Below are the code and all the weights of a small trained network. Each question names an input and a class and asks about switching units off, where a switched-off unit gives its printed mean instead of its output.

import numpy as np


def w(rows, s, z=0):
    codes = np.array(rows[::2]) - 128.0
    scale = np.full(codes.shape[1], s)
    scale[-1] = z or s
    return codes * scale


def norm(h):
    return h / np.sqrt((h * h).mean(-1, keepdims=True) + 1e-5)


def f(y):
    return np.maximum(y, 0)


def log_softmax(a):
    a = a - a.max(-1, keepdims=True)
    return a - np.log(np.exp(a).sum(-1, keepdims=True))


def net(x, mask):
    res = np.array(x, float).reshape(1, 8) / 4 @ E
    u = 0
    for l in range(2):
        y = f(norm(res) @ A[l][:, :-1].T + A[l][:, -1])
        res = res + np.where(mask[u : u + 8], y, B[l][:, -1]) @ B[l][:, :-1]
        u += 8
    return log_softmax(norm(res)[-1] @ U[:, :-1].T + U[:, -1])


A, B = {}, {}
E = w([
[76,168,200,101,219,94,173],'x0',
[252,191,157,75,157,205,165],'x1',
[127,127,123,126,129,125,130],'x2',
[179,179,25,193,97,4,227],'x3',
[131,129,130,134,134,130,122],'x4',
[177,45,78,165,242,168,163],'x5',
[133,115,217,184,65,183,223],'x6',
[116,111,122,96,115,119,151],'x7',
],0.0018)
A[0] = w([
[191,59,179,195,43,145,139,140],'L0N1',
[137,114,126,94,81,101,121,237],'L0N2',
[146,151,82,212,185,152,165,133],'L0N3',
[137,155,193,209,154,152,107,113],'L0N4',
[128,140,224,253,127,125,159,89],'L0N5',
[41,12,117,164,107,5,108,178],'L0N6',
[133,28,93,130,192,162,162,3],'L0N7',
[107,100,107,141,193,202,121,145],'L0N8',
],0.0037,0.0032)
B[0] = w([
[106,134,31,3,114,145,128,198],'L0N1',
[168,91,164,151,165,241,84,228],'L0N2',
[115,40,174,111,116,102,123,182],'L0N3',
[94,117,79,95,142,139,164,159],'L0N4',
[79,112,100,53,103,155,177,176],'L0N5',
[120,197,120,179,152,216,152,255],'L0N6',
[155,87,116,167,201,105,157,152],'L0N7',
[136,54,182,166,100,120,134,197],'L0N8',
],0.0046,0.0034)
A[1] = w([
[171,174,61,177,89,34,211,125],'L1N1',
[101,189,165,138,42,99,75,139],'L1N2',
[254,163,154,79,164,153,154,136],'L1N3',
[98,83,154,113,146,188,185,249],'L1N4',
[137,190,145,93,95,116,136,148],'L1N5',
[70,165,222,99,216,79,192,84],'L1N6',
[111,162,161,96,100,157,108,149],'L1N7',
[138,138,73,120,197,102,25,158],'L1N8',
],0.006,0.002)
B[1] = w([
[117,119,254,67,170,158,8,166],'L1N1',
[178,63,121,157,203,119,221,157],'L1N2',
[8,139,104,215,119,128,129,196],'L1N3',
[155,217,137,117,124,20,104,255],'L1N4',
[128,63,88,138,160,93,138,151],'L1N5',
[193,70,34,122,43,230,90,175],'L1N6',
[153,90,116,167,198,60,131,175],'L1N7',
[137,172,158,60,23,85,242,180],'L1N8',
],0.0055,0.0061)
U = w([
[136,121,249,95,157,147,35,120],'0',
[113,164,119,36,77,101,221,120],'1',
[48,163,108,233,147,173,148,80],'2',
[185,1,136,170,197,97,202,83],'3',
[177,87,63,105,75,227,117,91],'4',
[143,148,121,138,127,108,124,255],'5',
[145,143,118,142,129,112,129,171],'6',
[135,148,126,142,132,121,128,120],'7',
],0.0081,0.0022)

Each question gives the input, the list of numbers given to net, and the class t.
The units are the neurons (one row each of A and B). Each row of codes is followed by its name. A weight is (code - 128) times the scale printed after its matrix; where a second scale follows, it is the last column's (A, B and U).
mask holds one flag per neuron, layer by layer. A switched-off neuron (its flag False) gives its mean, the last column of its row in B, instead of its output. The means were averaged over made-up inputs and are rounded, as every weight is.
A unit's drop is (log p(t) with every unit on - log p(t) with that unit switched off) / (log p(t) with every unit on - log p(t) with every unit switched off).
The circuit of an input: a set's keep is (log p(t) with only the set's units on - log p(t) with every unit switched off) / (log p(t) with every unit on - log p(t) with every unit switched off). Starting from the 12 units with the biggest drops (on a tie, the unit counted first), units are removed one at a time, each time the one whose removal leaves the highest keep (on an exact tie, the one counted first), for as long as the keep stays at least 0.8.
units of the circuit, in order: the units of the circuit, biggest drop first
k most important neurons: the k neurons with the biggest drops, biggest first
top k neurons in layer l: the k neurons of layer l with the biggest drops, biggest first
input [8,6,3,7,0,-2,1,1], class 4: units of the circuit, in order => (L1N6)
input [-7,8,-3,1,0,6,6,-4], class 2: top 2 neurons in layer 1 => (L1N3, L1N8)
input [-8,-1,3,-1,-3,1,-8,0], class 1: 2 most important neurons => (L1N8, L1N6)
input [2,-5,1,2,2,-3,7,-5], class 1: top 2 neurons in layer 0 => (L0N5, L0N1)
input [5,8,-3,-1,0,4,-7,0], class 2: top 2 neurons in layer 1 => (L1N3, L1N4)
input [-1,4,-5,-4,1,-6,7,-4], class 1: 4 most important neurons => (L0N1, L0N5, L1N1, L0N4)
input [8,4,3,-7,-7,-6,-5,-7], class 4: units of the circuit, in order => (L1N6, L1N1)
input [-6,0,6,4,-2,-7,-1,-6], class 3: units of the circuit, in order => (L1N2, L1N4)
input [-7,-5,6,4,3,3,-5,5], class 4: units of the circuit, in order => (L1N4, L1N7)
input [-2,4,3,6,-2,4,-8,-8], class 1: 2 most important neurons => (L1N8, L1N4)
input [-7,7,-7,5,-4,4,-8,7], class 1: units of the circuit, in order => (L1N8, L1N6)
input [0,-1,1,-2,-4,3,2,2], class 6: top 3 neurons in layer 1 => (L1N4, L1N8, L1N1)
input [-2,7,-1,8,1,6,-6,-8], class 0: units of the circuit, in order => (L1N1, L0N6, L0N2)
input [-4,-8,-1,2,-3,4,-1,-3], class 2: units of the circuit, in order => (L0N6)
input [-4,-3,-2,-4,-3,-6,-4,-1], class 3: 3 most important neurons => (L1N2, L1N7, L1N4)
input [5,7,0,-4,-2,1,8,-3], class 1: units of the circuit, in order => (L1N4, L0N5, L1N1)
input [-6,8,2,7,-6,-2,-7,7], class 2: top 2 neurons in layer 1 => (L1N3, L1N4)
input [-6,6,2,6,-2,-5,-2,4], class 0: top 2 neurons in layer 1 => (L1N1, L1N6)
input [7,7,-1,-6,2,2,-4,5], class 2: top 3 neurons in layer 0 => (L0N3, L0N1, L0N5)
input [8,-7,-7,-4,8,-8,2,3], class 3: units of the circuit, in order => (L1N2, L1N7, L1N6)
input [-5,4,-5,0,-2,2,-8,-7], class 1: top 2 neurons in layer 1 => (L1N8, L1N6)
input [7,2,-3,-4,-7,-7,2,0], class 3: 2 most important neurons => (L1N7, L1N2)
input [8,8,6,-4,0,0,-7,-5], class 2: 3 most important neurons => (L1N3, L0N1, L0N3)
input [-8,1,2,5,-1,-1,3,-3], class 4: top 2 neurons in layer 0 => (L0N1, L0N2)
input [-5,7,-4,2,-2,-1,-3,6], class 2: most important neuron => (L1N3)
input [-8,-2,7,-4,0,1,-8,-6], class 1: 3 most important neurons => (L1N8, L1N6, L1N1)
input [2,1,-6,-3,2,4,8,-7], class 1: top 2 neurons in layer 1 => (L1N4, L1N1)
input [-6,1,-1,7,5,0,2,-6], class 0: units of the circuit, in order => (L1N1)
input [-4,-6,-7,3,7,-8,-5,5], class 3: top 3 neurons in layer 1 => (L1N2, L1N4, L1N3)
input [-5,5,-5,4,5,-1,-8,2], class 1: 2 most important neurons => (L1N8, L0N6)
